Below are the code and all the weights of a small trained network. Each question names an input and a class and asks about switching units off, where a switched-off unit gives its printed mean instead of its output.

import numpy as np


def w(rows, s, z=0):
    codes = np.array(rows[::2]) - 128.0
    scale = np.full(codes.shape[1], s)
    scale[-1] = z or s
    return codes * scale


def f(y):
    return y / 2 * (1 + np.tanh(0.7978845608 * (y + 0.044715 * y**3)))


def log_softmax(a):
    a = a - a.max(-1, keepdims=True)
    return a - np.log(np.exp(a).sum(-1, keepdims=True))


def net(x, mask):
    res = np.array(x, float).reshape(1, 4) / 4 @ E
    y = f(res @ A[0][:, :-1].T + A[0][:, -1])
    res = res + np.where(mask, y, B[0][:, -1]) @ B[0][:, :-1]
    return log_softmax(res[-1] @ U[:, :-1].T + U[:, -1])


A, B = {}, {}
E = w([
[137,113,110,128,137],'x0',
[136,70,93,182,14],'x1',
[47,185,3,178,126],'x2',
[26,67,188,209,163],'x3',
],0.0074)
A[0] = w([
[185,134,212,114,132,137],'neuron 1',
[112,208,124,135,207,146],'neuron 2',
[90,110,164,165,161,156],'neuron 3',
[68,75,149,177,117,71],'neuron 4',
[172,122,72,174,3,168],'neuron 5',
[190,87,251,67,158,108],'neuron 6',
[73,52,108,141,11,158],'neuron 7',
[94,200,5,176,145,73],'neuron 8',
[81,246,39,168,161,71],'neuron 9',
[197,212,115,97,66,59],'neuron 10',
[59,98,201,134,145,39],'neuron 11',
[233,189,114,55,110,93],'neuron 12',
[52,49,174,121,155,91],'neuron 13',
[98,104,190,89,157,23],'neuron 14',
[187,77,220,98,138,52],'neuron 15',
[92,31,126,159,177,68],'neuron 16',
[69,107,160,124,123,45],'neuron 17',
[112,103,119,126,181,1],'neuron 18',
[129,161,149,124,64,235],'neuron 19',
[124,112,63,113,192,160],'neuron 20',
[23,91,200,167,140,115],'neuron 21',
[90,174,63,167,165,40],'neuron 22',
[131,156,152,95,247,187],'neuron 23',
[109,219,161,131,207,147],'neuron 24',
[129,18,87,158,196,143],'neuron 25',
[114,115,119,97,141,111],'neuron 26',
[115,77,108,129,2,67],'neuron 27',
[74,161,65,156,153,34],'neuron 28',
],0.0091,0.007)
B[0] = w([
[34,50,177,85,215,203],'neuron 1',
[122,122,201,140,70,208],'neuron 2',
[120,205,139,78,173,198],'neuron 3',
[173,100,115,59,158,175],'neuron 4',
[155,112,227,90,200,244],'neuron 5',
[2,38,125,164,69,252],'neuron 6',
[178,135,232,135,128,244],'neuron 7',
[71,84,159,79,142,218],'neuron 8',
[49,46,142,88,69,221],'neuron 9',
[93,200,42,24,101,169],'neuron 10',
[58,41,176,56,184,157],'neuron 11',
[59,116,142,24,227,220],'neuron 12',
[128,169,77,33,160,188],'neuron 13',
[68,22,198,47,146,131],'neuron 14',
[12,23,36,145,66,193],'neuron 15',
[125,153,81,52,77,164],'neuron 16',
[136,164,88,30,4,125],'neuron 17',
[84,5,145,38,105,109],'neuron 18',
[121,155,129,119,215,222],'neuron 19',
[108,100,186,165,107,176],'neuron 20',
[118,200,98,48,179,239],'neuron 21',
[32,27,109,126,65,162],'neuron 22',
[245,165,245,159,112,254],'neuron 23',
[188,108,210,128,74,217],'neuron 24',
[138,139,189,79,139,176],'neuron 25',
[85,171,195,135,39,122],'neuron 26',
[123,19,174,107,22,183],'neuron 27',
[22,35,119,126,103,158],'neuron 28',
],0.0076,0.0063)
U = w([
[129,165,101,24,156,76],'0',
[83,61,102,151,100,65],'1',
[143,130,151,114,154,237],'2',
[180,109,170,109,116,152],'3',
[161,155,100,199,179,186],'4',
[160,134,2,161,115,2],'5',
],0.014,0.0088)

Each question gives the input, the list of numbers given to net, and the class t.
The units are the neurons (one row each of A and B). Each row of codes is followed by its name. A weight is (code - 128) times the scale printed after its matrix; where a second scale follows, it is the last column's (A, B and U).
mask holds one flag per neuron, in row order. A switched-off neuron (its flag False) gives its mean, the last column of its row in B, instead of its output. The means were averaged over made-up inputs and are rounded, as every weight is.
A unit's drop is (log p(t) with every unit on - log p(t) with that unit switched off) / (log p(t) with every unit on - log p(t) with every unit switched off).
The circuit of an input: a set's keep is (log p(t) with only the set's units on - log p(t) with every unit switched off) / (log p(t) with every unit on - log p(t) with every unit switched off). Starting from the 12 units with the biggest drops (on a tie, the unit counted first), units are removed one at a time, each time the one whose removal leaves the highest keep (on an exact tie, the one counted first), for as long as the keep stays at least 0.8.
circuit, biggest first: the units of the circuit, biggest drop first
unit that matters most: the unit with the biggest drop
k most important neurons: the k neurons with the biggest drops, biggest first
drop of u: that unit's drop, to one decimal
input [4,2,-5,-6], class 0: unit that matters most : neuron 12
input [-1,6,-7,6], class 1: 4 most important neurons : neuron 15; neuron 6; neuron 23; neuron 27
input [-7,-8,-8,0], class 1: 2 most important neurons : neuron 6; neuron 15
input [4,1,-5,-2], class 1: circuit, biggest first : neuron 6; neuron 15; neuron 23
input [-4,-6,2,5], class 3: circuit, biggest first : neuron 23; neuron 24
input [1,7,3,6], class 3: 2 most important neurons : neuron 7; neuron 27
input [6,-6,2,8], class 0: 2 most important neurons : neuron 21; neuron 13
input [-3,5,-6,-6], class 0: 2 most important neurons : neuron 12; neuron 10
input [0,-2,4,1], class 1: circuit, biggest first : neuron 5; neuron 21
input [-4,2,-2,-5], class 0: circuit, biggest first : neuron 10; neuron 12
input [-5,-3,-5,6], class 0: circuit, biggest first : neuron 21; neuron 13
input [-4,8,-3,-8], class 0: 2 most important neurons : neuron 10; neuron 12
input [0,4,8,8], class 0: circuit, biggest first : neuron 21; neuron 4
input [-1,5,-8,-8], class 0: circuit, biggest first : neuron 12
input [-4,-4,-5,-3], class 1: circuit, biggest first : neuron 6; neuron 15
input [0,-6,7,6], class 1: 3 most important neurons : neuron 22; neuron 9; neuron 28
input [2,-8,0,4], class 3: circuit, biggest first : neuron 23; neuron 24
input [-3,4,-4,-2], class 1: 2 most important neurons : neuron 23; neuron 21
input [-3,-1,8,-6], class 1: 2 most important neurons : neuron 9; neuron 22
input [-5,2,-7,4], class 1: circuit, biggest first : neuron 6
input [5,0,-6,-7], class 0: 2 most important neurons : neuron 12; neuron 10
input [6,7,-2,5], class 3: 3 most important neurons : neuron 7; neuron 27; neuron 12
input [0,-1,-1,3], class 4: drop of neuron 23 : 0.0
input [-4,1,-2,4], class 0: drop of neuron 21 : 0.2
input [5,6,5,7], class 0: drop of neuron 21 : 0.2
input [4,-5,1,-3], class 3: drop of neuron 24 : 0.1
input [4,-8,-3,1], class 3: unit that matters most : neuron 23
